Here is a tiny trained network, its code and every weight. The questions are about switching its units off for an input and a target symbol, where a switched-off unit gives its printed mean instead of its output.

import numpy as np


def w(rows, s, z=0):
    codes = np.array(rows[::2]) - 128.0
    scale = np.full(codes.shape[1], s)
    scale[-1] = z or s
    return codes * scale


def norm(h):
    return h / np.sqrt((h * h).mean(-1, keepdims=True) + 1e-5)


def f(y):
    return y / 2 * (1 + np.tanh(0.7978845608 * (y + 0.044715 * y**3)))


def softmax(a):
    e = np.exp(a - a.max(-1, keepdims=True))
    return e / e.sum(-1, keepdims=True)


def log_softmax(a):
    a = a - a.max(-1, keepdims=True)
    return a - np.log(np.exp(a).sum(-1, keepdims=True))


def net(x, mask):
    ids = ['ΘΛΠΦΨΩαγεζηξστ'.index(c) for c in x.split()]
    T = len(ids)
    res = E[ids] + P[:T]
    r = norm(res)
    for j in range(3):
        rows = slice(2 * j, 2 * j + 2)
        q, k, v = (r @ M[0][rows].T for M in (Q, K, V))
        z = softmax(np.where(np.tri(T) > 0, q @ k.T / 2**0.5, -1e9)) @ v
        o = O[0][rows]
        res = res + np.where(mask[j], z, o[:, -1]) @ o[:, :-1]
    y = f(norm(res) @ A[0][:, :-1].T + A[0][:, -1])
    res = res + np.where(mask[3:11], y, B[0][:, -1]) @ B[0][:, :-1]
    return log_softmax(norm(res)[-1] @ U[:, :-1].T + U[:, -1])


Q, K, V, O, A, B = {}, {}, {}, {}, {}, {}
E = w([
[4,43,104,172,176],'Θ',
[95,173,160,132,99],'Λ',
[93,180,98,131,111],'Π',
[26,75,138,39,173],'Φ',
[209,185,52,161,225],'Ψ',
[125,86,157,128,145],'Ω',
[147,115,100,92,84],'α',
[217,130,167,150,206],'γ',
[136,122,189,128,96],'ε',
[188,139,154,150,209],'ζ',
[158,101,144,101,83],'η',
[165,194,83,143,249],'ξ',
[142,117,124,221,200],'σ',
[123,149,79,103,98],'τ',
],0.011)
P = w([
[107,69,109,254,159],'0',
[96,63,110,203,139],'1',
[79,63,116,167,130],'2',
[76,69,114,134,130],'3',
[93,81,112,112,122],'4',
[156,125,110,159,116],'5',
[91,97,125,83,118],'6',
[150,150,117,117,108],'7',
[109,129,135,62,112],'8',
[126,139,148,44,105],'9',
[172,174,127,82,114],'10',
[157,160,148,32,112],'11',
[189,188,144,45,122],'12',
],0.0031)
Q[0] = w([
[125,131,156,150,33],'head 0',
[134,69,166,110,153],'head 0',
[181,71,198,149,136],'head 1',
[71,117,143,56,2],'head 1',
[205,66,44,40,192],'head 2',
[66,193,44,130,139],'head 2',
],0.031)
K[0] = w([
[134,140,166,117,20],'head 0',
[140,62,175,115,151],'head 0',
[171,61,194,138,149],'head 1',
[116,152,184,29,57],'head 1',
[194,57,5,60,85],'head 2',
[64,204,21,132,159],'head 2',
],0.028)
V[0] = w([
[131,85,126,123,186],'head 0',
[127,150,134,124,99],'head 0',
[75,113,134,17,162],'head 1',
[131,140,101,161,104],'head 1',
[136,98,122,127,117],'head 2',
[164,189,138,2,143],'head 2',
],0.0088)
O[0] = w([
[43,254,172,186,96,58],'head 0',
[180,61,98,95,150,160],'head 0',
[167,193,105,143,139,4],'head 1',
[137,92,187,127,152,174],'head 1',
[59,202,123,121,167,113],'head 2',
[64,97,145,187,148,11],'head 2',
],0.0047,0.0017)
A[0] = w([
[151,149,134,90,68,92],'neuron 0',
[39,53,114,249,83,58],'neuron 1',
[62,34,101,208,30,119],'neuron 2',
[141,164,113,139,126,125],'neuron 3',
[106,206,148,148,55,72],'neuron 4',
[134,165,187,152,149,18],'neuron 5',
[5,78,126,144,125,3],'neuron 6',
[159,150,98,102,62,130],'neuron 7',
],0.013,0.0056)
B[0] = w([
[148,111,140,96,184,212],'neuron 0',
[108,59,233,207,196,188],'neuron 1',
[119,118,2,170,38,224],'neuron 2',
[101,116,140,117,169,132],'neuron 3',
[99,53,188,120,54,123],'neuron 4',
[159,207,143,158,55,173],'neuron 5',
[107,198,112,15,131,158],'neuron 6',
[155,108,239,103,183,253],'neuron 7',
],0.017,0.004)
U = w([
[186,71,24,137,68,224],'Θ',
[184,107,191,65,197,224],'Λ',
[106,139,117,142,129,41],'Π',
[46,187,89,14,120,145],'Φ',
[133,194,22,157,249,86],'Ψ',
[63,111,201,126,29,157],'Ω',
[113,146,112,135,133,1],'α',
[181,242,147,172,68,149],'γ',
[118,133,121,147,122,21],'ε',
[117,136,118,140,137,26],'ζ',
[109,135,120,137,127,9],'η',
[116,142,118,142,131,13],'ξ',
[120,76,143,252,162,57],'σ',
[2,113,88,147,131,161],'τ',
],0.0099,0.0032)

Each question gives the input, a string of symbols that net reads in full, and the target symbol t.
The units are the heads (2 rows each of Q, K, V and O) and the neurons (one row each of A and B). Each row of codes is followed by its name. A weight is (code - 128) times the scale printed after its matrix; where a second scale follows, it is the last column's (O, A, B and U).
mask holds one flag per unit, heads first, then neurons. A switched-off unit (its flag False) gives its mean, the last column of its rows in O or B, instead of its output. The means were averaged over made-up inputs and are rounded, as every weight is.
A unit's drop is (log p(t) with every unit on - log p(t) with that unit switched off) / (log p(t) with every unit on - log p(t) with every unit switched off).
The circuit of an input: a set's keep is (log p(t) with only the set's units on - log p(t) with every unit switched off) / (log p(t) with every unit on - log p(t) with every unit switched off). Starting from all 11 units, units are removed one at a time, each time the one whose removal leaves the highest keep (on an exact tie, the one counted first), for as long as the keep stays at least 0.8.
circuit, biggest first: the units of the circuit, biggest drop first
most important unit: the unit with the biggest drop
top k neurons: the k neurons with the biggest drops, biggest first
heads that matter: for each layer, one digit per head in row order, 1 if its drop is at least 0.15 and else 0, layers parted by /
drop when u is switched off: that unit's drop, to one decimal
input Π Φ Θ Λ, target Θ: most important unit => head 0
input α Ω Π Ψ Π γ Λ, target Θ: heads that matter => 101
input Λ Λ Π ε, target Θ: heads that matter => 000
input ε Π Π α ε Λ ζ τ, target Θ: top 2 neurons => (neuron 1; neuron 2)
input Λ σ α Ω ε α ε ζ, target γ: circuit, biggest first => (neuron 5; head 0)
input Ψ Ψ τ Λ Θ Λ Λ, target Λ: heads that matter => 110
input Λ α σ ε Λ Π σ Π Λ γ γ Ω τ, target Θ: heads that matter => 101
input ε Λ τ Λ Π, target Θ: circuit, biggest first => (head 0; neuron 1)
input ε σ Π Λ τ Θ Ω σ Λ α Λ ζ, target γ: top 2 neurons => (neuron 5; neuron 7)
input τ Θ Λ Λ α Π Λ ε η, target Θ: circuit, biggest first => (head 2; neuron 2)
input Θ γ ξ Π Θ ζ α Π ζ ε, target Θ: top 2 neurons => (neuron 1; neuron 7)
input Λ Λ γ Λ ε Λ, target Λ: heads that matter => 100
input γ Π Θ Π, target Λ: drop when head 0 is switched off => 0.2
input ξ Θ Λ γ Ψ Λ Θ η Θ Λ Λ γ Π, target Θ: drop when head 2 is switched off => 1.0
input ε Λ τ τ η, target Θ: circuit, biggest first => (neuron 2)
input η Θ Π ζ Θ γ σ η ε α, target Θ: drop when neuron 2 is switched off => 1.6
